Each row of numbers stands for one node and depends on some of the facts below. Use the named rows to name the rest.

Facts:
Z_374: κ Z_871, Z_728
Z_34: κ Z_626, Z_709; μ Z_413
Z_459: κ Z_215, Z_853
Z_579: μ Z_354, Z_479, Z_509, Z_625
Z_485: μ Z_305, Z_994
Z_616: μ Z_762, Z_877, Z_626
Z_56: μ Z_492, Z_459, Z_673
Z_391: κ Z_194, Z_967, Z_745
Z_972: μ Z_229, Z_157, Z_531, Z_122
Z_176: μ Z_349, Z_887
Z_491: κ Z_887; μ Z_194, Z_759, Z_738
Z_503: κ Z_113
Z_197: μ Z_194, Z_877, Z_372, Z_668
Z_982: κ Z_62, Z_767, Z_456
Z_917: μ Z_245, Z_218
Z_183: κ Z_626, Z_716
Z_218: κ Z_124, Z_767, Z_967
Z_667: κ Z_651, Z_509, Z_673; μ Z_679, Z_982, Z_47, Z_412
Z_326: κ Z_175, Z_236
Z_973: κ Z_716, Z_910, Z_37, Z_277
Z_261: κ Z_738; μ Z_887
Z_716: μ Z_274
Z_699: κ Z_197
Z_302: κ Z_838, Z_759, Z_727
Z_975: μ Z_762, Z_112, Z_229, Z_910, Z_727
Z_304: μ Z_413, Z_863, Z_503
Z_208: κ Z_354, Z_853; μ Z_277, Z_548
Z_785: μ Z_818, Z_144, Z_12
Z_649: μ Z_741, Z_110, Z_617, Z_198
Z_971: μ Z_457, Z_112, Z_967
Z_827: μ Z_326, Z_529, Z_609, Z_372, Z_144
Z_695: μ Z_503, Z_759
Z_358: μ Z_903, Z_690
Z_490: κ Z_511, Z_956; μ Z_399
Z_921: κ Z_827, Z_548
Z_542: μ Z_112, Z_617, Z_12
Z_678: μ Z_330, Z_281, Z_651, Z_625, Z_728
Z_215: μ Z_439
Z_59: μ Z_701, Z_709, Z_231, Z_459
Z_804: μ Z_457, Z_767, Z_898, Z_439
Z_822: κ Z_546, Z_37, Z_728
Z_180: κ Z_838, Z_944, Z_546; μ Z_618, Z_816
Z_864: κ Z_245, Z_179, Z_786; μ Z_281, Z_458, Z_767, Z_816, Z_459, Z_853, Z_439
Z_492: κ Z_399
Z_456: μ Z_944, Z_198, Z_727
Z_5: κ Z_330, Z_104, Z_511, Z_917, Z_144; μ Z_762, Z_76, Z_55
Z_763: κ Z_197, Z_827, Z_290, Z_511, Z_436
Z_314: κ Z_618, Z_903, Z_727
Z_510: μ Z_457, Z_12
Z_520: μ Z_305, Z_452, Z_898, Z_548
Z_231: κ Z_677, Z_76
Z_672: κ Z_245, Z_548
Z_69: μ Z_457, Z_853
Z_280: μ Z_281, Z_110, Z_509
Z_436: μ Z_701, Z_847, Z_657
Z_886: μ Z_110, Z_679, Z_312, Z_339
Z_339: κ Z_312, Z_967, Z_511, Z_550, Z_69
Z_92: κ Z_236, Z_479, Z_301, Z_12
Z_871: μ Z_86, Z_399
Z_877: κ Z_701, Z_216, Z_301, Z_669, Z_668
Z_842: μ Z_818, Z_887, Z_745
Z_122: κ Z_194, Z_802, Z_759
Z_32: μ Z_245, Z_413, Z_104, Z_312, Z_699, Z_44, Z_745, Z_853
Z_453: κ Z_542, Z_712, Z_863, Z_58, Z_436
Z_664: κ Z_290, Z_511, Z_668; μ Z_236, Z_863, Z_144
Z_469: κ Z_24, Z_110, Z_358
Z_780: κ Z_245; μ Z_413, Z_62
Z_582: μ Z_944, Z_679, Z_712, Z_709, Z_37, Z_277
Z_901: μ Z_104, Z_418, Z_754, Z_179, Z_414
Z_232: κ Z_354, Z_113, Z_891, Z_721; μ Z_838, Z_767
Z_435: κ Z_24, Z_695, Z_754
Z_999: κ Z_579, Z_725, Z_439; μ Z_281, Z_198, Z_414
Z_458: κ Z_606, Z_112, Z_290
Z_786: μ Z_229, Z_37, Z_479, Z_469
Z_455: μ Z_802, Z_767, Z_898
Z_175: μ Z_863, Z_11
Z_61: μ Z_741, Z_847, Z_479, Z_548
Z_677: μ Z_110, Z_203, Z_11
Z_546: μ Z_762, Z_305, Z_712, Z_314, Z_412
Z_906: κ Z_971, Z_398, Z_71; μ Z_651, Z_657
Z_824: κ Z_550; μ Z_802, Z_354, Z_55, Z_738, Z_94
Z_555: κ Z_785, Z_59, Z_175, Z_657, Z_301
Z_529: κ Z_741, Z_542, Z_12
Z_866: μ Z_709, Z_700, Z_690, Z_625
Z_614: κ Z_194, Z_695, Z_37
Z_252: κ Z_520, Z_280; μ Z_956, Z_728
Z_739: κ Z_802, Z_110
Z_102: κ Z_987, Z_412
Z_876: κ Z_871; μ Z_76, Z_754, Z_550
Z_937: κ Z_398; μ Z_802, Z_236, Z_548
Z_521: κ Z_975, Z_678; μ Z_552, Z_903, Z_625
Z_117: κ Z_349, Z_910, Z_891, Z_690
Z_482: κ Z_61, Z_229, Z_176; μ Z_113, Z_727
Z_124: μ Z_942, Z_112
Z_577: μ Z_349, Z_877, Z_116, Z_728
Z_816: κ Z_124, Z_725, Z_910
Z_327: κ Z_842, Z_62, Z_738
Z_891: μ Z_701, Z_452
Z_301: μ Z_944, Z_413, Z_479

Some nodes and their rows:
[ 11   0   3  -8 -20 -18 -28  19  -6  10 -22   8  -1  13 -17  14  14  -1
 -39 -30  19   5 -11  -5   6  -1  -8  -5   6  -3] : Z_956
[ -7 -21   1   7 -19 -16   0  11  11  -1  -2  15  -7 -23  19  -5  12   7
  27  23  11   8   4   0  -2  -6  13  10  -8 -18] : Z_716
[  0  14  -1  -9   9 -23  -1 -15   5  17   9  -8   6  18   0  -1  11  13
   8 -28  -7  -9   4  -2   2  -3  -8  13   1  12] : Z_609
[ -8 -25  10 -10  19  11   1  26 -14 -16  26  -9   6  35  -9  -7  -4  -7
   6 -12   3  -8  -8 -16  -5  -5  -3 -10  -6  -3] : Z_531
[ -8 -26  12 -13  17   9   4  30 -16 -15  23  -7   6  37 -10  -6   0  -9
   4 -15   8  -7  -7 -19  -3  -5  -5 -16  -7  -4] : Z_157
[ -9  19  -5  25  18  17  29  -8   1 -10  15 -23  -5   8   5  -2 -31   3
   4  15  -5  -3  -2  10   6   5   3  16  10   4] : Z_667
[ 16 -17  -1  -8  -5 -26  -4 -24  -9  19  -2 -20   4  -7  10 -10  17  -5
 -21   9  11   5   6 -13  -6 -12  -2  -6 -15   3] : Z_802
[ -2   0   1  14  14   7   6   3   0 -11   7  10  -8   7   7   3 -11   6
   5  23  -2   2  -1   8   1  -1  -1   6   3  -2] : Z_582
[  5   3   5   3   9  28 -51   1  -3 -15 -11  65 -19   5  -5 -10  -6  11
   6   0 -12  14  -2  16   4   2   4   4 -13   2] : Z_301
[-27   9  -2  13 -11  15  21   6  12  -9   2 -37 -12 -22  10   5 -10  -9
  19  10   5  -2   1   5   6  11  16  19   8  -9] : Z_999
[  4  -3   8 -32  18 -27 -32  -6  19  15  16 -30   5 -14 -10   8  10   5
  -1   1 -18   6   1  -7   1 -11   8  -7   0  -3] : Z_738
[  3 -18   4 -12 -11 -26  -3   0  13   8   1   1  13   1   3  -9  17   6
  13 -11   8   2   5  -8  -7  -9   9   7  -9  -9] : Z_626
[ -8  11  -1  14  17   6  21  -4   1  -3   4 -24  -2  12   2   4 -14  -1
   0   2  -8  -8   0   1   2   4  -1   5   6   3] : Z_102
[-16   4  -2 -21 -19  15  18  -6  15   0  -1 -24   0 -33   6  14  10 -28
  20  -8  13 -10   8 -14  -5  14  16  -1   9   3] : Z_816
[ 12  -6   3 -24  23   8   2  -4   0  -2  -5  27  11   7   5  14   5  -3
 -12  18  -8  -7  11  -2 -18 -11  -8 -17   1  12] : Z_673
[ -1 -28   6  -2 -25  -8   3   3  23   0 -13  12  20   1  13  -2   4  -9
   1 -16  25   9  -2  -3 -11  -2  17  -6   4 -11] : Z_690
[  4  -6  -2  20 -11 -30  -6 -10  -4  12   1 -11 -14 -15  22  -6  16   9
   4  25   8   9   4  -3   2 -11   1  19 -16  -4] : Z_695
[ 22 -12   1  -3  11 -20  15 -15  -3  10 -17 -12   7  31   8  -4  -3  -4
 -32   6  16   6   0 -10  -8 -14   8  -9  -6  -3] : Z_903

Name these rows:
No name comes twice in this set of rows, the named rows included.
[ -9 -17   7 -10 -13 -16 -15   9  19   2   3   2   2 -27  10   6  18  -1
  14   7   6   8  -1  -2  -5  -5   8  -2  -2 -13]  Z_725
[ 14  14  -3 -14 -14   2 -21   0  -3   4  -3  26   5  -3 -20  -6  10  11
   5 -24  -1   3  -1   6   1   5  -7  -8  -2   3]  Z_863
[ 14   9   0  -8 -21 -18 -35   0  -6   9   6   3   2 -14 -14  10  19   4
 -18 -25   6   4  -9  -5   5  -1 -19   3   5   8]  Z_144
[ 12 -18   5 -26 -16 -12 -39  -1  -4   9   7 -18   1 -35  -4   8  26 -11
 -17   3   6   8  -3 -16  -2  -6  -4  -6  -5  -1]  Z_967
[ -1  21  -6  -1 -25  17   0 -14  -7   4   3 -63  -3 -24 -15   7  -8 -24
 -18 -19  11  -1  -9  -9  12  17  -1   4  13   6]  Z_339
[  5 -19   8  -7  19  -2  -4  13  -5  -6  18   5  13  24  -5  -3  -2   0
  -5  -2  -8  -3  -2  -9  -8  -8  -9  -8  -4   2]  Z_229
[ 10  -6   2 -15 -24  -6 -33   4  -4   5   1 -16   3 -31 -14  10  13 -11
 -30  -3  -3   8  -7  -6   3   4 -10  -8   2  -1]  Z_312
[-16  17   0  19   9  -7  22  12   2  -8 -10 -14 -17  37   6   9 -13   6
 -13   4   0  -9  -4   3   7   1   8  16   9  -2]  Z_252
[-21  12  -5  21  -8   1  26   3   5  -6  -2 -20 -10 -13  11  -5  -7   0
  22  16   1  -3   8   3   4  11  14  14   0 -10]  Z_34
[ -5   1   2  -6  12 -23   3   4   7   8  -8  -9   7  30  -9   4   9   5
 -10 -17   0  -7   2  -3  -1  -4   1  -3   3   4]  Z_116
[ -9  -1  -2  25 -31   3 -25  33 -16  -4 -13  10 -10 -30 -10  10  11  -2
 -34  26 -18   7  -9  12   8   7 -20  -7   1  -5]  Z_917
[ 20 -11  -4 -16  -5 -15   4 -22 -11  15  -6   1   4  -6  11  -6  22  -4
  -4  17   7  -2  14 -13 -12 -10  -2  -8 -18   7]  Z_838

Now the same nodes, written a new way:
Known rows:
[ -3  -6 -12 -28   3 -24  10  30  -1  -3 -14  15  10] : Z_887
[ -8   4 -14 -31  -2  -9  31  21  -6 -10   1  26  21] : Z_759
[-22 -12  -1 -25  12 -15   6  20  17 -32   4  24  20] : Z_34
[-11  38 -20 -43 -16 -12  24  37  -5 -19 -24  25 -31] : Z_877
[  8  19 -22 -41 -17   0  12  43  -2 -22 -47  33 -13] : Z_701
[  2  11 -27 -34 -13  -4  15  40  -2  -4 -47  18  -9] : Z_668
[ -1   5  -8 -33   0 -10  -1  34   6 -20 -22  25   9] : Z_452
[ -9  -5  -9 -29   2 -21  -2  26  12 -19 -14  25  15] : Z_203
[-12  -1   0 -29   4  14  39  34 -15  -1 -26  21   5] : Z_728
[ -5 -22   3 -29  -5 -14  -3  19   6 -13  -6  20   3] : Z_252
[ -9 -18 -22 -27 -12 -15  -8  37   1  -9 -45  30  14] : Z_548
[ -5   4 -12 -32   6   7  37  31  -9   0  -7  18  14] : Z_194
[  8 -35  -1 -27  28 -20 -29  28   2   0 -28   7  15] : Z_456
[ -8  14 -20 -35  -1 -11  -2  46   7  -4 -52  12   2] : Z_112
[ -5  17 -28 -33  -6 -14   1  41   9 -12 -36  21   5] : Z_144
[ -7  25   5 -37   2  -3   0  48  20 -33 -17  28   5] : Z_459
[  1 -20  -9 -27   1 -21  -2  23   7 -11   6  18  18] : Z_399
[-14 -17 -11 -35 -14  -9  -6  13  29 -23 -10  21  13] : Z_490

Which node is each row?
No name comes twice in this set of rows, the named rows included.
[ -6 -35 -23 -23 -13   3   3  28   6   2 -41  10  10]  Z_197
[-21  -4 -22 -33 -12 -18  -5  20  24 -26 -31  27  16]  Z_699
[ -1  20  13 -21  29  -2  -6  65  21  -5 -31  12  13]  Z_113
[ -9 -39 -18 -24 -11  -8   8  22   3 -12 -27  18  10]  Z_58
[ -2 -14  -3 -27   8 -13  -2  29   4   0 -18   9   8]  Z_616
[-22 -15  -4 -30   0  -7  27  13  11 -23  13  24  15]  Z_374
[  0 -24   0 -23  13 -20 -14  34  11   3 -32   5  18]  Z_975
[-23 -38 -14 -29 -14 -15  -5  13  17 -17 -10  26  15]  Z_921
[  3 -16   4 -28  38   7  -1  41   1   3 -24  -7  12]  Z_124
[  0 -28  -7 -30  15 -30 -13  13   1  -8   5  10  10]  Z_261
[-15  10   8 -38  27   8  14  39   7 -28  -7  15  -3]  Z_816
[  1  29  15 -21  20   7  -4  70  14 -12 -35  19   7]  Z_354
[ -6 -21 -23 -29 -17  -2  -5  27  13  -8 -49  17  12]  Z_290
[-12 -20   0 -27  11   3  23  26   5  -7 -19  19  28]  Z_546
[ 11   0 -10 -39  26  -2  -7  43 -11  -7 -27   7   3]  Z_767

